Below is a small trained network, with its code and all its weights. Each question gives an input and a class and asks what happens when units are switched off, that is, made to give their printed mean instead of their output.

import numpy as np


def w(rows, s, z=0):
    codes = np.array(rows[::2]) - 128.0
    scale = np.full(codes.shape[1], s)
    scale[-1] = z or s
    return codes * scale


def norm(h):
    return h / np.sqrt((h * h).mean(-1, keepdims=True) + 1e-5)


def f(y):
    return y / 2 * (1 + np.tanh(0.7978845608 * (y + 0.044715 * y**3)))


def log_softmax(a):
    a = a - a.max(-1, keepdims=True)
    return a - np.log(np.exp(a).sum(-1, keepdims=True))


def net(x, mask):
    res = np.array(x, float).reshape(1, 4) / 4 @ E
    u = 0
    for l in range(2):
        y = f(norm(res) @ A[l][:, :-1].T + A[l][:, -1])
        res = res + np.where(mask[u : u + 6], y, B[l][:, -1]) @ B[l][:, :-1]
        u += 6
    return log_softmax(norm(res)[-1] @ U[:, :-1].T + U[:, -1])


A, B = {}, {}
E = w([
[130,131,127,128,127,125,127,125,128],'x0',
[111,14,113,79,235,102,190,5,51],'x1',
[188,105,94,98,47,204,219,92,79],'x2',
[29,193,184,39,84,126,139,96,107],'x3',
],0.0019)
A[0] = w([
[102,99,195,109,90,114,94,111,117,50],'0.n0',
[153,112,48,157,3,211,139,140,133,8],'0.n1',
[171,87,74,117,134,207,158,88,90,95],'0.n2',
[224,113,101,200,113,150,91,167,154,63],'0.n3',
[83,189,179,114,167,91,71,115,121,134],'0.n4',
[221,39,101,218,221,115,108,89,116,159],'0.n5',
],0.0035,0.0018)
B[0] = w([
[164,68,73,163,62,43,168,175,144,119],'0.n0',
[160,176,15,82,126,46,200,153,35,162],'0.n1',
[173,67,224,158,27,91,82,164,151,170],'0.n2',
[232,26,137,87,240,64,129,228,80,177],'0.n3',
[147,108,182,142,157,129,151,194,156,181],'0.n4',
[122,255,89,167,86,167,117,157,169,253],'0.n5',
],0.0035,0.0031)
A[1] = w([
[123,127,31,221,210,111,30,128,148,50],'1.n0',
[58,135,117,105,223,47,121,74,114,100],'1.n1',
[183,92,71,133,147,145,82,220,222,116],'1.n2',
[254,76,70,178,112,222,169,111,114,5],'1.n3',
[174,151,111,231,85,141,165,138,130,85],'1.n4',
[102,196,27,199,147,135,85,59,149,114],'1.n5',
],0.0039,0.0013)
B[1] = w([
[119,67,2,95,24,94,110,90,95,233],'1.n0',
[174,139,39,115,167,227,203,136,187,174],'1.n1',
[56,48,189,52,126,142,101,70,38,253],'1.n2',
[87,153,212,179,242,83,128,146,204,201],'1.n3',
[145,169,144,176,188,143,197,50,191,178],'1.n4',
[153,65,109,151,25,97,158,127,200,171],'1.n5',
],0.0039,0.0027)
U = w([
[107,35,97,78,119,84,2,179,56,205],'0',
[131,50,22,179,38,118,119,58,204,168],'1',
[40,179,245,105,116,138,59,202,168,139],'2',
[80,144,87,63,230,209,196,109,197,182],'3',
[245,120,152,140,163,49,172,219,47,48],'4',
[187,145,208,229,193,101,172,53,208,141],'5',
[147,250,94,80,23,158,168,152,59,113],'6',
[110,83,202,76,61,177,185,11,49,3],'7',
],0.0087,0.00076)

Each question gives the input, the list of numbers given to net, and the class t.
The units are the neurons (one row each of A and B). Each row of codes is followed by its name. A weight is (code - 128) times the scale printed after its matrix; where a second scale follows, it is the last column's (A, B and U).
mask holds one flag per neuron, layer by layer. A switched-off neuron (its flag False) gives its mean, the last column of its row in B, instead of its output. The means were averaged over made-up inputs and are rounded, as every weight is.
A unit's drop is (log p(t) with every unit on - log p(t) with that unit switched off) / (log p(t) with every unit on - log p(t) with every unit switched off).
The circuit of an input: a set's keep is (log p(t) with only the set's units on - log p(t) with every unit switched off) / (log p(t) with every unit on - log p(t) with every unit switched off). Starting from all 12 units, units are removed one at a time, each time the one whose removal leaves the highest keep (on an exact tie, the one counted first), for as long as the keep stays at least 0.8.
units of the circuit, in order: the units of the circuit, biggest drop first
most important unit: the unit with the biggest drop
k most important neurons: the k neurons with the biggest drops, biggest first
top k neurons in layer l: the k neurons of layer l with the biggest drops, biggest first
input [6,8,-1,8], class 3: units of the circuit, in order	[1.n1]
input [-1,-2,4,-6], class 4: 2 most important neurons	[0.n3 0.n1]
input [8,3,-1,-6], class 1: units of the circuit, in order	[0.n5 1.n5]
input [6,-5,6,0], class 4: units of the circuit, in order	[0.n5 0.n3 1.n0]
input [8,0,5,-2], class 4: top 2 neurons in layer 0	[0.n1 0.n3]
input [2,-8,2,-6], class 4: 2 most important neurons	[0.n1 0.n3]
input [4,1,5,-6], class 5: 3 most important neurons	[1.n3 1.n4 0.n5]
input [2,8,-1,1], class 3: 3 most important neurons	[1.n1 1.n0 1.n2]
input [7,8,1,0], class 5: units of the circuit, in order	[1.n0 1.n2]
input [1,1,-3,-3], class 1: 2 most important neurons	[0.n5 1.n5]
input [8,5,2,0], class 5: 2 most important neurons	[1.n2 1.n0]
input [1,4,-7,-7], class 1: 2 most important neurons	[0.n5 1.n5]
input [4,2,-2,8], class 3: top 2 neurons in layer 0	[0.n2 0.n5]
input [5,-4,-4,-8], class 0: units of the circuit, in order	[1.n2]
input [-6,8,-4,8], class 3: 2 most important neurons	[1.n1 1.n2]
input [-2,-1,-5,-1], class 0: 2 most important neurons	[0.n4 1.n0]
input [-1,5,-8,0], class 1: top 2 neurons in layer 0	[0.n3 0.n5]
input [4,2,-3,-7], class 1: 4 most important neurons	[0.n5 1.n0 1.n5 1.n4]
input [-6,7,1,-4], class 5: 3 most important neurons	[1.n3 0.n2 1.n4]
input [0,8,-4,3], class 3: most important unit	1.n1
input [-1,1,-1,5], class 3: 4 most important neurons	[0.n2 0.n5 1.n1 1.n2]
input [-5,2,-4,-7], class 1: top 2 neurons in layer 1	[1.n0 1.n5]
input [-6,5,7,-1], class 5: top 2 neurons in layer 1	[1.n3 1.n2]
